Here are made-up objects, facts about them, and rows of numbers that follow some of those facts. Name the object behind each unnamed row.

Some facts about the objects:
betras ζ trufuflo; betras ζ mivol; brigalu ζ plafli
brigalu ζ drastus; brigalu ζ rafli; broplas ζ rikledum
brudrumam ζ brimor; brudrumam ζ kletral; brudrumam ζ kloplar
brustun ζ trive; buski ζ brune; buski ζ lodo
daru ζ misor; dokler ζ mino; drudrur ζ grigrus
drudrur ζ moris; dubrok ζ flalo; flimin ζ misor
flimin ζ legre; fostak ζ trufuflo; fostak ζ druku
grafar ζ brimor; grakal ζ bure; kimek ζ plafli
klilim ζ druku; klodavon ζ parak; lepovil ζ trufuflo
lepovil ζ skoradre; meflan ζ mino; menan ζ pipam
menan ζ stubra; moplo ζ bure; moplo ζ bredru
nagi ζ kloplar; nenen ζ klagrom; nenen ζ dimel
nestis ζ zaplirin; nestis ζ plipli; nilitrur ζ lodo
nunuk ζ kadal; pamo ζ mivol; penul ζ zeplo
peskil ζ grupli; peskil ζ klunan; plakli ζ misor
plakli ζ bredru; plakli ζ rafli; pliklum ζ fesko
rezo ζ mazedri; rezo ζ brune; skavune ζ padrer
skevun ζ troman; skevun ζ moris; sotror ζ dimel
sotror ζ pipam; sotror ζ stimedru; studre ζ grebo
studre ζ sopes; sugezo ζ kadal; toklus ζ flike
tregram ζ mazedri; tregram ζ mogrer; zeluk ζ pedre
bagis π pipam; bemuk π pipam; betras π skoradre
brefanom π grupli; brigalu π mino; broplas π grala
broplas π misor; broplas π brune; brudrumam π tikla
brudrumam π pedre; bruplastun π flike; bruplastun π mivol
brustun π fesko; bure π dubrok; bure π peskil
daru π plobribrek; dimel π plobribrek; dogrik π busto
dokler π deze; drada π dubos; drada π rikledum
drastus π padrer; drastus π sotror; drastus π leflem
dresem π nilitrur; druku π rafli; druskin π studre
flike π stadril; flimin π sudras; fudre π grigrus
fudre π stubil; gali π skavune; gali π pleflel
grakal π brigalu; grala π misor; grebratan π toklik
grebratan π grebo; grebratan π nunuk; groner π trive
kimek π deze; kletral π daru; kloplar π tusem
klunan π grupli; legre π nenen; lepovil π mogrer
lodo π stubil; meflan π flike; meflan π zadek
menan π fostak; misor π grala; misor π moris
misor π brune; moplo π nople; moplo π zeluk
moplo π sudras; nagi π voler; nagi π sopes
padrer π drastus; parak π stadril; pedre π tikla
penul π brigalu; peskil π steklobre; plafli π bemuk
pleflel π dresem; plever π broplas; plever π stasagral
plobribrek π dimel; rafli π studre; rezo π sudras
ruplus π stoki; ruplus π moris; skavune π bratru
skoradre π fostak; skudis π kloplar; stadril π busto
stoki π misor; stubil π skudis; stubra π groner
stubra π trive; stubra π kimek; studre π buski
sudras π rezo; sugezo π grakal; tede π padrer
tede π sotror; teske π dregrizul; tikla π brudrumam
trive π klunan; trive π kimek; troman π meflan
trufuflo π kloplar; tusem π fesko; voler π naror
voler π tovel; voler π sopes; zeluk π nople

Known rows:
teske: 6 5 2 2 1 -3 -4 1 2 -4 -2 -1 2 3 -2 7 6 2 -3 -2 3 -1 -2 -1 -1 -7 -2 1 3 -3 -9 -8 -2 2 -4 -5 2 6 0 0 -1 0 -7 -1 -1 2 3 2 6 -1 -3 0
kloplar: -8 5 15 2 -3 -8 16 -7 31 32 20 -20 0 -51 21 -31 44 12 -11 -11 -6 -27 1 13 32 16 -21 -42 -54 -24 -27 17 30 -41 -15 -23 -6 34 -8 -19 3 -13 17 3 9 10 15 -17 5 24 17 -23
studre: -2 -6 -1 4 -1 -13 4 8 2 -9 -5 -5 6 11 -1 -9 -4 15 6 -6 -11 2 -5 -10 -6 -26 -6 24 27 10 15 -16 -8 27 -3 9 1 0 11 -3 9 7 -27 1 -10 8 8 -8 -14 -12 -14 -2
mino: -11 -8 12 -6 7 6 -9 1 -8 1 7 -3 2 19 -1 12 13 24 -13 -2 -1 2 2 3 2 -6 2 -3 -12 1 -11 -1 2 -24 -2 0 -6 1 -23 4 -16 -13 -5 0 10 17 16 13 23 9 -2 -9
voler: -15 1 2 -2 2 -7 -30 4 -6 -12 15 3 5 7 -7 8 2 -1 8 4 -4 -1 -3 -5 0 -6 -5 -7 9 -7 -23 -15 6 -1 -1 -22 1 15 1 -2 -4 7 -23 5 -4 4 -14 7 9 -26 -3 -6
legre: 2 -1 -10 -5 -1 -11 7 -5 8 -1 7 10 -1 -4 3 28 24 -15 11 18 17 -4 16 13 -2 35 22 -13 7 -4 -22 12 8 -14 6 -7 -2 -23 -17 10 13 13 9 -7 10 0 49 20 19 -6 17 5
sotror: -36 4 2 31 -9 1 -41 1 1 8 40 39 -20 -17 6 -27 -54 -17 3 -5 -34 -17 -34 11 -31 5 -11 -1 32 20 72 -10 -9 26 15 -12 11 -22 -5 -9 16 14 -18 -11 2 -2 -35 -22 -40 -10 -17 11
stubra: 8 22 -1 15 -2 26 -63 -5 -9 2 7 49 -10 -14 5 18 -15 -29 -37 3 20 -18 -28 10 -14 17 -3 -18 -9 -2 6 -12 7 11 9 -46 4 -23 -22 2 0 -16 2 -8 13 13 -27 9 -22 13 -4 9
bezun: 1 -1 2 0 2 0 -1 1 -1 -3 -1 -2 2 4 0 0 2 5 -3 -2 -1 1 -1 -1 1 -6 -2 3 1 1 1 -3 -1 1 -2 0 0 3 -2 0 -2 -1 -3 -1 0 4 3 1 1 1 -3 -2
brustun: 30 0 -2 -1 -2 -5 -12 2 13 5 4 -10 4 -7 -8 -13 4 3 -1 -13 1 -5 -4 -9 -1 -10 -2 13 5 10 6 -27 -7 27 -11 1 -2 12 12 -4 8 8 -22 -1 -7 7 10 -10 -9 -13 -4 1
leflem: -15 -6 6 -1 1 -1 3 5 -1 -1 6 -1 0 8 0 -1 -4 13 3 0 -9 1 0 2 -2 -6 -1 4 5 2 4 0 2 -5 2 -1 -2 -1 -3 -2 -1 -1 -6 3 1 5 -2 1 -3 -5 -4 -4
plobribrek: -7 -3 4 -1 1 0 1 2 -1 -1 0 -1 0 6 0 -2 0 8 -1 -2 -5 2 0 0 -1 -6 -1 3 3 1 3 -2 0 -1 1 -1 -2 0 -3 -1 -2 -1 -4 1 0 4 1 0 0 1 -3 -2
rezo: -4 11 -25 -11 -6 -7 -53 -2 -3 -8 14 -18 5 24 -14 -20 -35 -26 15 -7 -3 22 19 -16 -8 2 -14 21 22 -31 55 -5 12 7 22 53 35 48 50 -11 5 -21 5 -19 -13 -27 -20 -31 -32 38 21 14
klilim: 2 2 -5 18 -16 18 18 -6 -3 24 -8 -12 6 -6 2 -16 -10 -15 12 -5 -24 14 1 -20 11 -7 14 27 -9 7 -28 24 -20 15 -1 21 -2 -23 20 5 -13 2 -11 23 -7 -23 -58 -5 -25 -50 -10 7
mivol: -9 -4 -7 6 -11 41 31 -15 -20 36 3 -6 3 -4 1 -3 0 -4 3 -5 -12 17 -1 -17 15 2 14 -4 -54 -1 -49 50 -14 -23 -2 31 -10 -36 -5 14 -35 -7 28 13 10 -21 -62 11 27 -32 0 -3
stasagral: 5 -5 3 -1 7 -9 5 -1 -16 -6 -18 -8 -6 5 5 -9 -8 0 -7 8 -8 -5 -2 -1 -2 3 -2 -8 2 16 1 -1 -6 -1 -2 15 -10 16 -6 1 -7 -5 -2 8 -5 -5 10 -3 -3 10 3 -4
dogrik: 6 1 -11 -3 1 2 16 -2 -5 -3 -3 4 3 -1 -5 4 5 1 4 -6 14 0 -9 -9 -3 -16 -9 -5 -7 -3 -8 0 -4 10 -9 10 3 -2 2 4 1 7 11 -13 -1 -2 -4 -1 27 2 -4 -3

Rows to name:
No name comes twice in this set of rows, the named rows included.
7 -11 42 -27 31 22 46 7 -16 -51 -46 -4 -27 -18 -7 13 -40 -5 -8 23 13 14 10 33 16 25 -1 -51 -36 11 19 0 -7 -58 -3 -58 -22 36 -8 -3 -19 13 64 23 -11 -11 -23 16 32 30 3 6 | moris
9 -12 8 -11 3 10 -14 -1 5 17 18 -11 -1 -2 -5 -12 5 19 -13 -11 -4 -2 2 0 5 8 4 -5 -26 12 10 -9 5 -9 -3 2 -12 6 -13 -1 -8 -7 -4 0 8 17 19 2 7 5 6 -8 | fesko
-32 12 14 9 0 -14 30 -4 15 11 -1 -9 1 -37 27 -11 44 8 -7 2 -3 -21 0 14 28 2 -25 -44 -37 -36 -37 34 27 -47 -8 -23 3 25 -9 -15 0 -17 26 2 6 3 3 -10 10 30 9 -21 | brimor
28 11 -9 -25 -2 15 -54 -5 6 31 43 -14 -2 16 -27 -4 -10 -11 -9 -12 21 1 16 16 -2 26 -3 -6 -19 -25 -6 -16 27 -32 7 27 1 65 14 -7 -18 -27 14 -10 15 -15 -15 -4 7 33 34 2 | lodo
-5 -4 -12 2 -5 -23 17 3 13 -5 4 6 2 -6 4 8 9 -11 25 12 2 -3 11 4 -7 18 14 10 33 6 3 5 3 16 6 0 1 -24 2 4 25 23 -8 -4 -2 -6 32 5 -7 -18 4 6 | grakal
14 6 -4 -4 0 6 -6 4 -4 -7 -20 9 5 0 3 8 4 -1 -13 1 16 -1 -3 -7 2 -5 -1 10 0 -1 -7 -7 6 20 0 -16 -2 -10 3 1 4 -10 -4 4 -1 8 -6 5 -18 1 -3 0 | brefanom
20 11 8 10 -1 1 33 5 20 11 -13 -2 -2 9 -2 12 10 10 -8 -8 11 -1 2 20 -5 -14 3 21 13 -7 -7 -1 -11 -6 -8 9 1 2 0 1 0 -3 4 -3 6 -1 9 1 0 16 -10 7 | gali
-12 -7 -10 -7 -1 -13 14 -5 9 3 18 13 -4 -3 6 35 30 -14 17 27 17 -6 25 19 -2 53 32 -18 8 -3 -23 24 16 -26 13 -10 -4 -39 -29 14 15 17 16 -8 17 -1 62 31 26 -8 24 5 | rafli
-8 -2 -7 -4 -2 -15 10 -3 11 -1 15 11 -1 -2 2 30 25 -12 18 21 14 -6 18 18 -3 36 24 -11 14 -5 -29 13 12 -17 7 -14 -3 -24 -20 11 13 16 5 -4 12 -2 45 25 21 -12 16 4 | drastus
-4 -9 1 0 1 -9 4 6 -1 -6 -6 -5 4 12 1 -11 -4 19 3 -7 -12 2 -3 -11 -3 -20 -5 20 17 12 21 -11 -6 21 -2 10 -1 -5 6 -2 5 2 -18 1 -7 10 12 -7 -11 -5 -11 -4 | nunuk
-29 -14 9 -10 6 0 -28 4 -17 -8 20 -1 4 21 -2 5 5 23 -2 4 -12 1 -1 -5 2 -6 -2 -10 -6 4 -11 -7 9 -17 3 -11 -7 3 -19 1 -15 -6 -19 6 5 17 1 13 18 -13 -1 -15 | sopes
-8 -10 -20 1 -9 -32 31 4 17 -7 3 7 2 -11 7 1 5 -17 38 17 -2 -4 16 2 -10 26 19 18 49 12 18 7 3 32 11 5 2 -39 9 4 40 35 -12 -4 -6 -11 43 1 -21 -28 7 9 | brigalu
2 -3 8 -6 7 5 -13 -1 -7 -1 1 -3 2 17 -2 14 17 17 -17 -2 6 1 -1 1 2 -6 1 -8 -15 -2 -16 -4 1 -19 -3 -4 -4 4 -21 4 -15 -13 -3 -2 8 18 19 13 22 11 -1 -7 | kadal
-6 -8 -11 -8 -1 -11 13 -7 8 1 11 11 -3 -6 7 30 28 -15 14 24 16 -5 23 16 -1 51 31 -20 3 0 -19 23 14 -19 11 -8 -6 -37 -27 14 15 14 18 -9 16 0 63 28 25 -3 24 4 | bredru

The same objects again, as new rows of numbers:
Some objects and their rows:
klagrom: -1 5 8 0 -4 2 -2 11 -2 -1 -7 9 4 -1 -5 -1 4 -9 -2 -12 -4 -9 -6 8 2 2 4 0 -2
dokler: -15 23 -20 17 -5 9 -22 -23 11 24 -17 -5 2 -21 21 -19 -1 -1 7 -12 -23 -16 29 -29 2 -14 8 -7 -35
bazel: -2 5 10 0 -4 3 -2 15 -2 -2 -7 4 3 -1 -4 -1 3 -7 -3 -12 -3 -11 -6 8 0 1 3 -2 -2
stubra: -11 10 22 3 -5 3 -7 -3 -5 1 -3 6 -4 8 -1 -1 14 -8 0 -6 6 -4 1 2 16 -8 9 12 -24
sopes: -6 2 1 -7 -16 -7 -2 -2 -7 -11 -11 14 8 -3 -11 -8 4 -18 -2 -8 -21 -3 -10 5 -5 -1 1 -11 7
tikla: -3 5 8 -1 -3 1 -1 16 -1 -3 -8 6 4 -3 -6 -2 3 -9 -2 -12 -5 -10 -9 7 -1 1 3 -4 -1
kletral: 4 6 20 -3 -2 -3 -5 9 -8 1 -4 1 2 2 -2 1 -5 -2 -6 -6 -3 -14 -7 15 -3 -1 5 4 -9
daru: -9 4 1 25 -21 -18 -11 42 10 0 -3 -20 -19 -18 7 4 2 8 -17 7 -33 -4 2 20 -8 -25 -3 -21 24
misor: -5 -1 31 10 -26 5 -1 28 12 -5 -5 -54 -18 1 2 -2 13 1 -32 -21 -15 -16 -15 4 -6 -8 1 -35 6
stoki: 6 4 13 -1 -18 12 1 8 5 -2 -6 -28 2 4 -3 -11 13 -8 -15 -12 5 1 -12 -10 1 4 9 -15 -12
tovel: -5 2 2 -6 -17 -5 -2 -1 -8 -11 -10 13 8 0 -9 -7 4 -16 -3 -9 -19 -6 -8 7 -4 -2 0 -9 5
buski: -5 4 -31 12 -24 -2 -3 49 -6 -12 0 -40 9 -42 7 -1 9 -2 -2 13 -25 48 35 2 2 3 21 8 20
lodo: -7 2 4 0 -12 1 12 29 -9 1 0 -25 5 -6 15 7 7 1 1 -15 -14 13 33 8 7 19 12 10 5
grupli: -14 9 16 -1 1 -3 -2 3 1 -5 -5 -1 -1 -7 -11 -4 12 -17 6 -9 -5 1 -16 -9 8 -1 9 -3 -12
brigalu: 3 8 -18 19 -18 -14 -9 17 8 1 -5 19 -2 -19 -1 -1 6 -3 -5 13 -23 8 0 9 0 -17 3 -4 13
brimor: 9 9 32 -6 5 -16 -6 0 -8 2 -2 -9 1 -4 -5 -1 -14 -7 -2 1 -9 -7 -16 14 -9 2 10 0 -11
pipam: 0 6 4 0 -2 0 0 10 1 -3 -8 16 6 -8 -11 -2 4 -14 1 -13 -8 -4 -12 3 0 3 4 -3 1

Which object is each row?
No name comes twice in this set of rows, the named rows included.
-2 7 9 -1 -2 -9 9 5 2 5 -5 11 3 2 1 1 2 -8 5 -14 -12 -7 -3 2 1 11 1 -4 1 | grigrus
-5 3 17 2 -7 2 -4 23 -3 -1 -7 -4 -3 2 0 3 2 -1 -10 -13 -7 -19 -3 17 -1 -4 1 -5 0 | legre
5 10 -19 14 -18 -10 -11 17 1 2 -4 13 2 -13 5 -3 3 3 -4 19 -12 7 10 9 0 -15 6 4 3 | penul
-1 3 7 9 -9 5 -1 7 5 -1 -8 32 -2 1 -9 4 10 -12 -7 -21 -8 -10 -10 15 7 -6 -2 -2 7 | bredru
-8 15 -7 19 -11 -15 -10 0 8 0 0 7 -7 -16 -3 -6 14 -11 5 19 -13 27 0 -9 11 -18 11 1 -6 | kimek
-11 12 -7 -2 1 19 -12 -12 5 17 -25 4 12 -17 8 -15 -9 -5 1 -46 -24 -49 8 -17 -10 4 0 -15 -23 | mino
4 10 -21 13 -15 -13 -9 18 4 0 -5 11 3 -19 0 -5 3 -2 -1 18 -17 10 3 4 -3 -12 6 -1 7 | studre
13 9 -34 26 -21 -4 -7 -7 15 3 -5 75 3 -11 -9 1 17 -12 -2 6 -15 19 0 9 16 -20 0 10 12 | grakal
-4 5 -5 29 -21 -14 -9 27 15 1 -3 8 -17 -15 2 5 8 0 -15 4 -31 3 0 20 0 -25 -4 -16 26 | plakli
-8 1 6 7 4 1 -3 7 7 -15 -8 -16 7 4 -2 -17 -6 -3 9 8 17 -6 -28 25 -3 12 -1 -5 17 | mivol
-3 2 10 3 -10 1 -3 18 -1 -3 -8 15 -1 -3 -6 3 6 -4 -9 -15 -12 -20 -9 15 1 -6 -1 -4 3 | rafli

